Below are the code and all the weights of a small trained network. Each question names an input and a class and asks about switching units off, where a switched-off unit gives its printed mean instead of its output.

import numpy as np


def w(rows, s, z=0):
    codes = np.array(rows[::2]) - 128.0
    scale = np.full(codes.shape[1], s)
    scale[-1] = z or s
    return codes * scale


def norm(h):
    return h / np.sqrt((h * h).mean(-1, keepdims=True) + 1e-5)


def f(y):
    return np.maximum(y, 0)


def log_softmax(a):
    a = a - a.max(-1, keepdims=True)
    return a - np.log(np.exp(a).sum(-1, keepdims=True))


def net(x, mask):
    res = np.array(x, float).reshape(1, 2) / 4 @ E
    u = 0
    for l in range(4):
        y = f(norm(res) @ A[l][:, :-1].T + A[l][:, -1])
        res = res + np.where(mask[u : u + 6], y, B[l][:, -1]) @ B[l][:, :-1]
        u += 6
    return log_softmax(norm(res)[-1] @ U[:, :-1].T + U[:, -1])


A, B = {}, {}
E = w([
[33,86,216,159,150,96,204,39,231,43,169,52],'x0',
[46,1,29,90,217,230,145,150,152,140,69,79],'x1',
],0.008)
A[0] = w([
[159,140,127,189,90,111,168,122,152,130,185,85,46],'0.n0',
[146,133,179,158,102,82,85,121,141,135,140,180,39],'0.n1',
[148,87,127,176,151,131,108,208,107,161,146,103,151],'0.n2',
[131,1,65,159,132,144,185,110,209,53,94,35,132],'0.n3',
[103,108,98,97,185,128,165,109,138,138,40,100,1],'0.n4',
[90,120,128,103,134,182,139,132,161,102,76,60,186],'0.n5',
],0.0083,0.0036)
B[0] = w([
[108,132,147,167,72,155,162,160,155,47,35,181,164],'0.n0',
[127,63,170,120,98,149,88,121,122,115,148,168,174],'0.n1',
[151,145,50,99,85,195,250,101,116,83,122,164,168],'0.n2',
[176,147,140,42,121,66,75,112,66,72,149,75,248],'0.n3',
[77,88,101,30,154,120,139,55,253,156,196,144,178],'0.n4',
[103,121,152,66,101,82,138,113,178,98,163,153,200],'0.n5',
],0.012)
A[1] = w([
[49,70,141,244,221,173,99,136,152,180,119,47,1],'1.n0',
[91,75,3,122,160,131,180,116,132,225,125,201,97],'1.n1',
[139,180,126,133,134,47,51,119,3,73,130,89,138],'1.n2',
[92,166,25,126,91,172,200,182,158,162,138,100,140],'1.n3',
[56,49,97,93,207,113,30,77,197,173,131,15,90],'1.n4',
[125,22,97,52,210,164,26,154,168,129,79,83,111],'1.n5',
],0.0068,0.0047)
B[1] = w([
[137,133,137,64,132,117,122,38,113,151,171,111,128],'1.n0',
[190,171,160,215,136,167,197,221,64,177,91,102,244],'1.n1',
[71,81,96,199,167,116,122,100,108,187,78,54,243],'1.n2',
[113,211,156,121,115,100,143,176,82,144,156,177,228],'1.n3',
[181,153,179,18,151,8,135,70,211,89,202,155,254],'1.n4',
[89,57,182,99,92,68,151,84,138,45,156,109,251],'1.n5',
],0.011,0.0048)
A[2] = w([
[125,112,207,131,106,43,122,121,134,70,80,60,93],'2.n0',
[166,134,151,154,62,222,170,140,227,118,93,172,131],'2.n1',
[92,89,121,82,183,106,188,141,169,62,90,55,103],'2.n2',
[185,90,40,205,212,197,87,22,224,216,168,73,1],'2.n3',
[113,89,205,45,177,141,169,115,156,121,151,60,110],'2.n4',
[149,142,87,146,254,121,5,139,130,103,98,56,23],'2.n5',
],0.0081,0.0047)
B[2] = w([
[125,71,75,214,170,142,123,211,95,135,114,185,254],'2.n0',
[183,158,245,104,99,108,129,182,109,128,95,130,196],'2.n1',
[142,124,36,110,118,222,134,56,176,146,178,106,213],'2.n2',
[163,190,182,96,102,55,204,180,171,115,112,99,128],'2.n3',
[31,143,96,49,138,182,196,66,178,168,213,118,227],'2.n4',
[178,112,226,213,79,119,98,182,75,86,102,157,129],'2.n5',
],0.012,0.0097)
A[3] = w([
[93,200,86,90,205,207,163,220,82,151,48,122,39],'3.n0',
[159,151,164,173,187,93,90,145,174,144,113,162,6],'3.n1',
[156,187,122,8,129,73,40,108,106,170,168,108,243],'3.n2',
[52,35,95,217,175,178,163,87,125,86,183,2,147],'3.n3',
[159,200,245,81,116,87,67,84,103,98,88,81,73],'3.n4',
[51,168,182,180,127,37,130,158,152,99,155,149,94],'3.n5',
],0.0089,0.0026)
B[3] = w([
[85,232,199,156,136,220,88,151,205,56,79,54,216],'3.n0',
[97,94,230,75,136,140,66,193,108,87,15,194,156],'3.n1',
[40,127,123,122,167,50,245,42,233,132,210,9,254],'3.n2',
[120,177,20,229,138,255,59,196,24,138,87,153,237],'3.n3',
[146,79,71,94,154,42,171,79,118,184,135,95,176],'3.n4',
[113,60,129,86,137,175,37,108,136,50,192,158,180],'3.n5',
],0.0095,0.0079)
U = w([
[88,95,77,69,173,143,183,91,167,63,218,96,255],'0',
[190,201,205,165,107,197,185,214,68,134,97,94,237],'1',
[203,76,163,180,92,43,178,78,61,229,158,83,184],'2',
[101,40,38,221,167,238,51,179,47,80,152,167,74],'3',
[191,31,219,184,98,109,62,203,52,50,109,205,251],'4',
[170,62,168,152,227,191,120,94,149,177,57,124,1],'5',
[218,88,166,187,249,176,54,84,135,163,108,92,1],'6',
[156,69,128,189,202,130,97,151,192,191,58,113,1],'7',
],0.011,0.0047)

Each question gives the input, the list of numbers given to net, and the class t.
The units are the neurons (one row each of A and B). Each row of codes is followed by its name. A weight is (code - 128) times the scale printed after its matrix; where a second scale follows, it is the last column's (A, B and U).
mask holds one flag per neuron, layer by layer. A switched-off neuron (its flag False) gives its mean, the last column of its row in B, instead of its output. The means were averaged over made-up inputs and are rounded, as every weight is.
A unit's drop is (log p(t) with every unit on - log p(t) with that unit switched off) / (log p(t) with every unit on - log p(t) with every unit switched off).
unit that matters most: the unit with the biggest drop
k most important neurons: the k neurons with the biggest drops, biggest first
top k neurons in layer l: the k neurons of layer l with the biggest drops, biggest first
drop when u is switched off: that unit's drop, to one decimal
input [3,-3], class 4: unit that matters most	0.n3
input [-8,-4], class 1: 3 most important neurons	0.n3; 1.n4; 0.n5
input [-5,-7], class 2: 3 most important neurons	2.n0; 1.n5; 0.n3
input [-4,-2], class 1: 2 most important neurons	0.n3; 0.n5
input [-2,2], class 1: top 2 neurons in layer 1	1.n1; 1.n4
input [6,-4], class 4: top 2 neurons in layer 0	0.n0; 0.n3
input [-4,-4], class 2: 3 most important neurons	2.n0; 0.n3; 2.n4
input [-8,-5], class 2: 3 most important neurons	2.n0; 1.n1; 2.n4
input [7,-5], class 4: 2 most important neurons	0.n0; 0.n3
input [-7,7], class 1: 2 most important neurons	1.n1; 0.n2
input [-3,-3], class 2: top 3 neurons in layer 1	1.n5; 1.n4; 1.n1
input [6,-2], class 3: drop when 0.n4 is switched off	0.0
input [-4,4], class 1: drop when 0.n2 is switched off	0.9
input [-3,-8], class 4: drop when 0.n4 is switched off	0.1
input [5,-3], class 3: unit that matters most	0.n2
input [-2,-2], class 2: top 2 neurons in layer 1	1.n5; 1.n4
input [-5,-5], class 2: 2 most important neurons	2.n0; 2.n4
